Below are the code and all the weights of a small trained network. Each question names an input and a class and asks about switching units off, where a switched-off unit gives its printed mean instead of its output.

import numpy as np


def w(rows, s, z=0):
    codes = np.array(rows[::2]) - 128.0
    scale = np.full(codes.shape[1], s)
    scale[-1] = z or s
    return codes * scale


def norm(h):
    return h / np.sqrt((h * h).mean(-1, keepdims=True) + 1e-5)


def f(y):
    return y / 2 * (1 + np.tanh(0.7978845608 * (y + 0.044715 * y**3)))


def log_softmax(a):
    a = a - a.max(-1, keepdims=True)
    return a - np.log(np.exp(a).sum(-1, keepdims=True))


def net(x, mask):
    res = np.array(x, float).reshape(1, 5) / 4 @ E
    u = 0
    for l in range(4):
        y = f(norm(res) @ A[l][:, :-1].T + A[l][:, -1])
        res = res + np.where(mask[u : u + 6], y, B[l][:, -1]) @ B[l][:, :-1]
        u += 6
    return log_softmax(norm(res)[-1] @ U[:, :-1].T + U[:, -1])


A, B = {}, {}
E = w([
[147,120,39,129,97,227,222,94],'x0',
[163,108,92,251,68,92,105,181],'x1',
[37,80,126,193,45,246,97,123],'x2',
[29,31,254,136,126,147,180,187],'x3',
[137,151,113,193,255,64,109,64],'x4',
],0.0065)
A[0] = w([
[147,176,76,109,146,160,92,103,152],'L0N0',
[167,126,230,141,163,116,137,154,220],'L0N1',
[106,48,167,148,202,129,103,112,63],'L0N2',
[125,133,194,87,254,141,174,96,205],'L0N3',
[123,132,134,229,111,193,28,141,122],'L0N4',
[108,163,133,165,162,154,122,142,6],'L0N5',
],0.0072,0.0018)
B[0] = w([
[129,46,128,177,94,129,150,121,183],'L0N0',
[117,119,70,187,159,106,91,165,194],'L0N1',
[155,175,128,194,161,148,112,54,172],'L0N2',
[105,103,99,154,144,135,153,149,254],'L0N3',
[69,254,189,186,26,195,152,156,205],'L0N4',
[64,68,171,105,126,130,118,125,117],'L0N5',
],0.0097,0.0047)
A[1] = w([
[114,135,156,131,148,112,68,250,171],'L1N0',
[109,120,158,76,79,139,156,162,22],'L1N1',
[145,118,116,173,142,97,150,135,148],'L1N2',
[43,126,101,120,183,151,145,91,2],'L1N3',
[76,162,78,92,151,191,170,149,204],'L1N4',
[34,59,180,62,117,113,97,143,150],'L1N5',
],0.011,0.0023)
B[1] = w([
[182,162,51,255,151,60,153,148,243],'L1N0',
[139,68,152,64,132,141,94,19,199],'L1N1',
[192,129,101,93,176,123,65,27,221],'L1N2',
[98,118,116,112,82,165,135,174,201],'L1N3',
[117,131,179,120,133,74,146,154,255],'L1N4',
[179,65,88,121,136,145,50,48,225],'L1N5',
],0.0094,0.0043)
A[2] = w([
[87,65,144,82,205,129,188,191,97],'L2N0',
[177,118,111,150,149,67,100,149,254],'L2N1',
[169,96,56,187,208,170,151,138,108],'L2N2',
[23,90,102,171,199,144,76,100,212],'L2N3',
[180,101,110,80,2,130,57,149,229],'L2N4',
[100,121,22,126,116,97,125,83,194],'L2N5',
],0.007,0.0015)
B[2] = w([
[134,242,131,248,56,146,181,95,158],'L2N0',
[33,41,122,108,216,82,108,87,241],'L2N1',
[134,108,188,97,156,172,68,113,255],'L2N2',
[105,181,155,46,54,146,239,79,235],'L2N3',
[118,205,161,81,124,121,141,2,231],'L2N4',
[53,86,205,52,127,197,138,38,218],'L2N5',
],0.0087,0.0044)
A[3] = w([
[111,186,115,144,21,111,222,31,78],'L3N0',
[67,162,168,119,219,94,191,17,38],'L3N1',
[100,102,79,189,96,253,165,79,9],'L3N2',
[119,179,105,129,122,157,181,158,128],'L3N3',
[102,135,158,254,137,208,123,43,169],'L3N4',
[103,22,118,88,127,153,136,148,128],'L3N5',
],0.007,0.0013)
B[3] = w([
[143,230,234,121,111,86,93,191,247],'L3N0',
[118,90,181,100,66,155,176,141,255],'L3N1',
[162,117,205,128,105,138,172,130,197],'L3N2',
[152,130,131,177,156,68,2,196,140],'L3N3',
[204,164,123,10,147,76,154,142,238],'L3N4',
[185,77,136,114,160,106,96,63,144],'L3N5',
],0.0097,0.0077)
U = w([
[144,78,50,218,159,105,74,254,3],'0',
[129,3,161,110,219,122,134,24,230],'1',
[155,194,243,110,64,138,166,203,119],'2',
],0.01,0.0021)

Each question gives the input, the list of numbers given to net, and the class t.
The units are the neurons (one row each of A and B). Each row of codes is followed by its name. A weight is (code - 128) times the scale printed after its matrix; where a second scale follows, it is the last column's (A, B and U).
mask holds one flag per neuron, layer by layer. A switched-off neuron (its flag False) gives its mean, the last column of its row in B, instead of its output. The means were averaged over made-up inputs and are rounded, as every weight is.
A unit's drop is (log p(t) with every unit on - log p(t) with that unit switched off) / (log p(t) with every unit on - log p(t) with every unit switched off).
The circuit of an input: a set's keep is (log p(t) with only the set's units on - log p(t) with every unit switched off) / (log p(t) with every unit on - log p(t) with every unit switched off). Starting from the 12 units with the biggest drops (on a tie, the unit counted first), units are removed one at a time, each time the one whose removal leaves the highest keep (on an exact tie, the one counted first), for as long as the keep stays at least 0.8.
circuit, biggest first: the units of the circuit, biggest drop first
top k neurons: the k neurons with the biggest drops, biggest first
top k neurons in layer l: the k neurons of layer l with the biggest drops, biggest first
drop when u is switched off: that unit's drop, to one decimal
input [-3,-5,-1,8,-3], class 1: circuit, biggest first -> (L1N5)
input [-8,-2,-2,-3,-2], class 0: circuit, biggest first -> (L1N0 L0N1)
input [-5,-2,-8,1,-6], class 0: circuit, biggest first -> (L1N0 L0N1)
input [5,-6,-8,0,5], class 2: top 2 neurons -> (L2N0 L1N0)
input [7,-8,-2,-6,2], class 2: top 3 neurons -> (L2N0 L1N5 L1N4)
input [3,1,-8,-5,-4], class 1: circuit, biggest first -> (L0N4 L2N1)
input [1,-7,8,4,-6], class 1: top 2 neurons -> (L1N5 L1N1)
input [6,-6,2,-4,2], class 2: top 2 neurons -> (L2N0 L1N4)
input [-8,5,1,4,-7], class 0: top 2 neurons in layer 1 -> (L1N0 L1N2)
input [2,-4,2,-2,5], class 2: top 3 neurons in layer 1 -> (L1N5 L1N3 L1N0)
input [-8,-4,6,4,-8], class 1: top 2 neurons -> (L1N5 L1N1)
input [2,-3,-7,-8,-3], class 1: top 2 neurons in layer 0 -> (L0N4 L0N0)
input [3,5,-8,6,-3], class 0: top 2 neurons in layer 0 -> (L0N1 L0N0)
input [-6,-3,0,3,-3], class 1: drop when L0N4 is switched off -> 0.1
input [-2,2,3,-6,8], class 2: top neuron -> (L0N4)
input [-8,2,-4,-3,-7], class 0: drop when L1N0 is switched off -> 0.6
